In the rows, zero is written as 128.
Each row is followed by its class.
99, 78, 168, 182, 137, 188, 111, 155, 153, 139, 61, 136, 78, 72, 117, 147, 172, 104, 77, 80, 46, 167, 162, 143, 71, 99, 161, 161, 147, 166, 119, 137
j_827
110, 164, 148, 134, 138, 162, 113, 155, 125, 118, 69, 170, 85, 112, 172, 147, 129, 75, 97, 76, 46, 135, 184, 159, 103, 107, 169, 164, 146, 186, 182, 120
j_85
141, 117, 140, 149, 119, 205, 120, 206, 152, 161, 118, 173, 114, 81, 195, 165, 150, 74, 117, 92, 56, 136, 114, 87, 70, 116, 166, 112, 100, 154, 133, 142
j_501
99, 146, 137, 134, 142, 166, 149, 132, 125, 165, 75, 162, 94, 94, 165, 175, 128, 55, 81, 81, 66, 146, 190, 140, 100, 140, 162, 137, 143, 169, 180, 145
j_321
84, 101, 161, 177, 162, 179, 99, 175, 157, 144, 95, 150, 81, 60, 164, 139, 160, 93, 55, 61, 29, 122, 111, 110, 52, 116, 157, 138, 133, 151, 129, 147
j_501
136, 151, 152, 145, 145, 200, 127, 209, 148, 149, 107, 147, 115, 86, 151, 152, 146, 91, 89, 119, 53, 142, 121, 99, 70, 114, 161, 122, 126, 146, 140, 136
j_154
107, 172, 159, 148, 143, 182, 120, 142, 117, 169, 74, 152, 85, 106, 162, 173, 127, 70, 98, 57, 60, 116, 193, 167, 120, 136, 174, 164, 141, 173, 185, 128
j_827
122, 125, 158, 155, 149, 173, 120, 178, 154, 108, 115, 151, 86, 89, 182, 109, 160, 85, 92, 119, 42, 120, 127, 102, 46, 105, 165, 130, 146, 154, 111, 140
j_296
112, 107, 162, 164, 147, 199, 113, 188, 154, 154, 104, 144, 83, 71, 171, 131, 156, 90, 87, 85, 45, 143, 131, 99, 55, 108, 173, 128, 131, 141, 123, 143
j_497
125, 153, 167, 129, 145, 167, 127, 143, 125, 144, 85, 131, 69, 100, 181, 176, 135, 69, 97, 45, 59, 131, 203, 186, 126, 121, 150, 149, 128, 163, 180, 134
j_682
131, 139, 163, 145, 143, 181, 124, 189, 157, 134, 97, 129, 73, 76, 188, 147, 145, 101, 77, 78, 18, 143, 134, 108, 33, 118, 159, 129, 147, 159, 128, 142
j_20
117, 176, 156, 143, 145, 177, 113, 160, 124, 153, 77, 147, 87, 90, 183, 176, 130, 65, 85, 79, 52, 124, 179, 150, 131, 122, 179, 143, 125, 171, 182, 127
j_85
122, 162, 157, 143, 135, 168, 121, 145, 130, 165, 68, 148, 56, 111, 167, 156, 137, 76, 93, 67, 36, 115, 196, 172, 126, 122, 140, 152, 133, 168, 199, 132
j_682
113, 144, 163, 153, 145, 172, 140, 149, 127, 139, 85, 135, 88, 93, 166, 168, 130, 70, 85, 93, 53, 132, 171, 154, 122, 121, 153, 138, 125, 164, 150, 133
j_321
142, 72, 169, 141, 142, 210, 126, 195, 141, 142, 90, 119, 84, 71, 155, 126, 145, 102, 104, 85, 51, 158, 152, 136, 53, 95, 170, 144, 128, 154, 90, 141
j_682
110, 189, 145, 150, 144, 182, 130, 164, 118, 157, 93, 161, 86, 98, 162, 178, 144, 58, 93, 63, 49, 118, 185, 124, 111, 140, 172, 145, 126, 167, 194, 127
j_154
107, 106, 164, 160, 156, 182, 108, 185, 156, 130, 90, 153, 72, 79, 169, 125, 153, 100, 77, 96, 22, 144, 119, 112, 53, 105, 174, 130, 126, 152, 135, 136
j_439
122, 124, 160, 148, 135, 169, 131, 177, 152, 131, 92, 153, 79, 84, 166, 149, 163, 91, 73, 81, 22, 141, 122, 102, 53, 116, 153, 129, 129, 152, 134, 149
j_321
109, 180, 154, 152, 142, 169, 117, 154, 120, 151, 93, 149, 82, 102, 197, 173, 125, 63, 104, 77, 65, 116, 180, 165, 148, 129, 171, 125, 124, 152, 180, 120
j_439
116, 162, 159, 158, 148, 171, 116, 150, 109, 173, 79, 135, 74, 102, 164, 179, 135, 63, 107, 75, 52, 116, 184, 161, 132, 140, 158, 144, 128, 170, 176, 114
j_494
122, 130, 177, 138, 164, 185, 119, 170, 171, 127, 91, 132, 92, 82, 159, 145, 153, 106, 52, 67, 36, 143, 134, 119, 39, 111, 159, 149, 142, 158, 127, 155
j_827
113, 111, 177, 158, 159, 180, 132, 204, 155, 151, 104, 139, 82, 56, 158, 165, 157, 89, 90, 41, 30, 158, 108, 118, 66, 121, 174, 140, 130, 149, 145, 127
j_494
128, 119, 160, 178, 129, 184, 121, 184, 137, 157, 114, 161, 82, 85, 167, 146, 155, 84, 90, 92, 45, 131, 125, 68, 68, 106, 168, 122, 111, 150, 126, 140
j_904
138, 132, 156, 129, 114, 161, 134, 185, 147, 78, 97, 151, 100, 116, 185, 140, 156, 104, 99, 53, 30, 154, 151, 119, 37, 105, 145, 146, 153, 183, 119, 135
j_904
104, 180, 144, 144, 149, 186, 119, 160, 112, 150, 69, 146, 78, 106, 173, 176, 149, 64, 82, 87, 49, 124, 200, 136, 98, 148, 173, 146, 143, 167, 189, 133
j_154
115, 180, 152, 154, 139, 175, 108, 143, 123, 168, 73, 144, 56, 98, 175, 169, 139, 77, 88, 65, 38, 110, 185, 158, 108, 125, 135, 148, 140, 154, 169, 125
j_20
128, 121, 166, 152, 155, 179, 127, 181, 162, 143, 102, 132, 87, 68, 153, 152, 150, 93, 71, 94, 27, 142, 102, 119, 69, 107, 147, 118, 127, 141, 152, 155
j_242
118, 103, 155, 158, 153, 181, 125, 177, 152, 140, 107, 141, 81, 57, 160, 132, 155, 83, 83, 74, 19, 139, 122, 101, 37, 117, 176, 129, 142, 153, 137, 156
j_242
120, 95, 155, 154, 149, 173, 123, 163, 152, 96, 103, 139, 76, 75, 159, 119, 163, 73, 87, 86, 27, 144, 127, 113, 29, 91, 148, 127, 149, 155, 113, 151
j_242
113, 180, 167, 143, 155, 170, 126, 154, 107, 149, 70, 126, 71, 101, 168, 177, 134, 57, 98, 60, 44, 119, 185, 175, 122, 134, 161, 148, 169, 172, 169, 116
j_494
111, 176, 166, 166, 134, 177, 111, 155, 148, 170, 87, 158, 80, 102, 166, 162, 133, 86, 79, 53, 38, 132, 185, 159, 119, 113, 150, 147, 131, 164, 190, 132
j_497
114, 134, 136, 116, 150, 155, 148, 100, 155, 205, 52, 115, 68, 132, 109, 123, 124, 100, 34, 141, 79, 129, 156, 133, 102, 118, 79, 121, 131, 132, 183, 158
j_682
112, 186, 164, 145, 152, 174, 136, 149, 139, 138, 83, 153, 66, 103, 173, 158, 142, 65, 82, 51, 40, 135, 167, 156, 114, 121, 165, 152, 147, 171, 172, 135
j_296
110, 169, 149, 152, 132, 171, 113, 146, 116, 157, 100, 161, 89, 110, 173, 168, 134, 52, 116, 78, 61, 105, 185, 147, 129, 127, 154, 133, 123, 172, 184, 120
j_497
92, 144, 152, 172, 167, 169, 95, 149, 127, 142, 93, 141, 90, 75, 172, 166, 132, 55, 93, 86, 47, 97, 166, 170, 120, 141, 167, 137, 124, 166, 170, 136
j_242
101, 158, 131, 66, 172, 91, 96, 94, 138, 122, 83, 93, 134, 184, 193, 164, 117, 173, 41, 128, 170, 139, 135, 189, 77, 157, 67, 125, 155, 96, 175, 167
j_827
109, 162, 147, 144, 147, 160, 106, 137, 124, 161, 70, 141, 81, 101, 166, 174, 132, 78, 86, 80, 36, 122, 182, 179, 111, 146, 151, 143, 143, 171, 207, 145
j_242
117, 103, 151, 170, 157, 195, 135, 192, 120, 131, 121, 152, 87, 76, 183, 127, 144, 96, 100, 111, 63, 112, 109, 68, 63, 90, 179, 101, 115, 139, 98, 130
j_439
140, 121, 167, 182, 143, 199, 96, 151, 146, 163, 93, 154, 58, 89, 152, 166, 179, 84, 75, 71, 26, 127, 140, 90, 100, 98, 127, 138, 68, 156, 121, 141
j_904
114, 155, 139, 139, 140, 155, 146, 141, 128, 173, 86, 156, 112, 106, 160, 197, 127, 83, 80, 123, 86, 129, 155, 135, 137, 137, 133, 113, 114, 149, 192, 144
j_321
107, 143, 147, 187, 141, 170, 132, 150, 110, 158, 102, 166, 94, 92, 157, 181, 113, 54, 99, 84, 55, 121, 168, 140, 120, 115, 169, 119, 103, 196, 192, 133
j_242
130, 110, 172, 154, 178, 188, 147, 181, 158, 135, 89, 116, 68, 56, 166, 150, 162, 104, 86, 74, 14, 162, 139, 107, 75, 117, 171, 144, 162, 161, 140, 139
j_494
114, 172, 170, 164, 130, 176, 120, 170, 125, 152, 76, 179, 79, 84, 133, 155, 138, 82, 68, 60, 32, 115, 172, 136, 107, 80, 170, 158, 129, 165, 178, 120
j_85
114, 113, 155, 159, 140, 185, 133, 193, 161, 142, 95, 164, 98, 68, 164, 162, 158, 86, 79, 80, 34, 141, 111, 102, 71, 120, 160, 127, 101, 153, 131, 144
j_321
73, 168, 138, 151, 138, 143, 128, 133, 130, 129, 57, 133, 67, 131, 209, 178, 138, 57, 85, 75, 69, 144, 184, 181, 125, 169, 166, 137, 138, 187, 194, 132
j_296
116, 121, 165, 156, 159, 188, 116, 178, 153, 152, 83, 137, 62, 77, 173, 150, 133, 101, 76, 85, 19, 160, 135, 120, 48, 123, 171, 144, 131, 172, 150, 142
j_20
128, 117, 165, 167, 150, 186, 115, 179, 143, 143, 104, 137, 75, 61, 164, 161, 161, 85, 79, 61, 21, 140, 122, 116, 58, 106, 164, 123, 125, 152, 138, 154
j_242
103, 110, 156, 170, 145, 192, 120, 185, 147, 185, 107, 143, 98, 64, 163, 167, 144, 79, 80, 81, 47, 143, 128, 96, 71, 131, 182, 111, 109, 168, 149, 143
j_497
117, 180, 156, 158, 126, 175, 106, 156, 119, 149, 79, 162, 83, 116, 173, 172, 136, 59, 112, 71, 50, 111, 184, 158, 144, 137, 159, 155, 121, 170, 173, 119
j_904
113, 183, 160, 163, 127, 155, 118, 140, 117, 145, 80, 158, 62, 125, 168, 159, 133, 74, 92, 50, 32, 121, 183, 146, 124, 127, 154, 158, 138, 181, 187, 124
j_904
113, 173, 160, 149, 161, 163, 133, 146, 125, 154, 94, 147, 79, 90, 149, 157, 130, 79, 109, 36, 47, 119, 181, 156, 128, 132, 167, 168, 157, 166, 176, 117
j_494
122, 111, 177, 148, 171, 188, 126, 187, 162, 144, 95, 131, 71, 62, 151, 144, 162, 84, 77, 65, 21, 155, 114, 106, 49, 114, 167, 141, 142, 148, 127, 138
j_494
105, 189, 150, 145, 149, 162, 107, 156, 135, 140, 68, 161, 81, 96, 200, 180, 135, 66, 74, 66, 49, 135, 180, 160, 126, 117, 166, 143, 144, 171, 199, 132
j_85
131, 112, 168, 143, 147, 182, 141, 197, 163, 168, 106, 150, 87, 74, 150, 141, 136, 101, 80, 95, 49, 141, 110, 108, 74, 101, 156, 122, 113, 138, 162, 147
j_682
135, 138, 180, 160, 143, 175, 107, 185, 153, 109, 96, 153, 76, 102, 176, 147, 155, 113, 69, 72, 18, 149, 133, 103, 52, 102, 163, 145, 126, 168, 133, 147
j_904
126, 152, 151, 170, 127, 170, 100, 146, 114, 167, 79, 132, 82, 97, 184, 192, 141, 71, 99, 100, 42, 115, 201, 176, 130, 137, 153, 126, 116, 170, 193, 138
j_242
117, 113, 154, 135, 141, 164, 117, 171, 169, 130, 100, 167, 92, 76, 159, 121, 161, 85, 79, 97, 26, 141, 128, 101, 33, 121, 159, 143, 144, 141, 133, 153
j_321
115, 116, 173, 168, 156, 182, 125, 173, 162, 138, 121, 144, 67, 71, 170, 131, 161, 86, 72, 74, 26, 138, 122, 82, 55, 95, 161, 121, 129, 147, 138, 146
j_497
113, 119, 163, 140, 149, 183, 123, 191, 156, 142, 90, 151, 91, 61, 151, 144, 142, 77, 78, 61, 27, 161, 119, 116, 62, 106, 189, 149, 125, 174, 146, 133
j_85
115, 178, 151, 167, 130, 177, 107, 151, 130, 175, 89, 168, 90, 98, 170, 182, 144, 57, 86, 72, 57, 105, 178, 121, 127, 135, 156, 135, 110, 160, 166, 134
j_904
133, 134, 156, 157, 132, 173, 144, 203, 148, 147, 125, 138, 111, 92, 138, 151, 160, 116, 72, 120, 56, 117, 98, 69, 69, 105, 128, 107, 91, 124, 149, 131
j_154
124, 168, 144, 127, 130, 159, 123, 144, 111, 121, 100, 162, 92, 122, 181, 154, 128, 67, 119, 66, 59, 124, 179, 159, 107, 111, 151, 133, 135, 176, 160, 116
j_439
130, 167, 152, 144, 139, 181, 125, 151, 129, 158, 76, 166, 72, 108, 178, 184, 138, 61, 94, 67, 51, 119, 194, 157, 127, 111, 143, 134, 112, 178, 191, 138
j_682
129, 171, 149, 147, 125, 187, 134, 159, 141, 169, 73, 177, 71, 103, 167, 171, 138, 53, 101, 59, 46, 121, 193, 153, 131, 109, 145, 140, 116, 170, 192, 132
j_682
124, 112, 167, 135, 152, 172, 127, 186, 170, 123, 105, 136, 81, 59, 175, 134, 157, 87, 77, 75, 25, 155, 121, 93, 56, 109, 184, 141, 123, 154, 142, 141
j_85
110, 179, 158, 152, 142, 178, 118, 152, 127, 165, 84, 150, 83, 108, 179, 179, 128, 70, 89, 66, 44, 122, 187, 152, 124, 134, 163, 136, 128, 186, 196, 131
j_497
102, 168, 166, 149, 136, 175, 132, 152, 130, 155, 90, 145, 95, 94, 161, 177, 127, 53, 105, 46, 71, 116, 181, 170, 131, 138, 178, 158, 131, 164, 178, 120
j_827
130, 169, 150, 148, 120, 185, 122, 175, 147, 190, 96, 188, 88, 84, 167, 172, 136, 52, 107, 54, 58, 121, 178, 150, 125, 110, 156, 136, 116, 149, 191, 134
j_682
110, 182, 150, 149, 147, 181, 127, 157, 110, 154, 91, 143, 78, 105, 161, 168, 140, 55, 103, 80, 54, 116, 185, 139, 127, 143, 169, 148, 125, 160, 190, 120
j_154
131, 128, 135, 161, 137, 188, 110, 206, 157, 112, 136, 181, 116, 89, 178, 138, 164, 61, 108, 117, 51, 131, 113, 60, 36, 106, 160, 110, 101, 163, 120, 135
j_154
114, 209, 139, 177, 127, 174, 161, 182, 119, 167, 90, 183, 134, 120, 153, 196, 101, 98, 99, 126, 125, 105, 143, 117, 199, 115, 155, 109, 122, 135, 190, 125
j_904
118, 78, 136, 141, 128, 115, 98, 155, 132, 80, 151, 109, 78, 113, 202, 79, 148, 84, 142, 110, 58, 122, 103, 93, 18, 159, 187, 122, 130, 144, 110, 143
j_242
106, 164, 150, 159, 134, 173, 113, 143, 113, 176, 94, 174, 84, 104, 178, 183, 128, 51, 99, 78, 60, 115, 176, 145, 127, 125, 160, 133, 125, 169, 202, 131
j_501
128, 186, 172, 139, 156, 169, 116, 151, 124, 151, 73, 134, 75, 105, 167, 185, 141, 72, 82, 68, 43, 126, 184, 167, 115, 125, 146, 145, 154, 163, 176, 128
j_494
138, 179, 137, 139, 122, 170, 119, 151, 120, 145, 96, 161, 102, 128, 187, 169, 139, 70, 124, 105, 70, 91, 182, 129, 143, 140, 140, 136, 109, 159, 166, 124
j_904
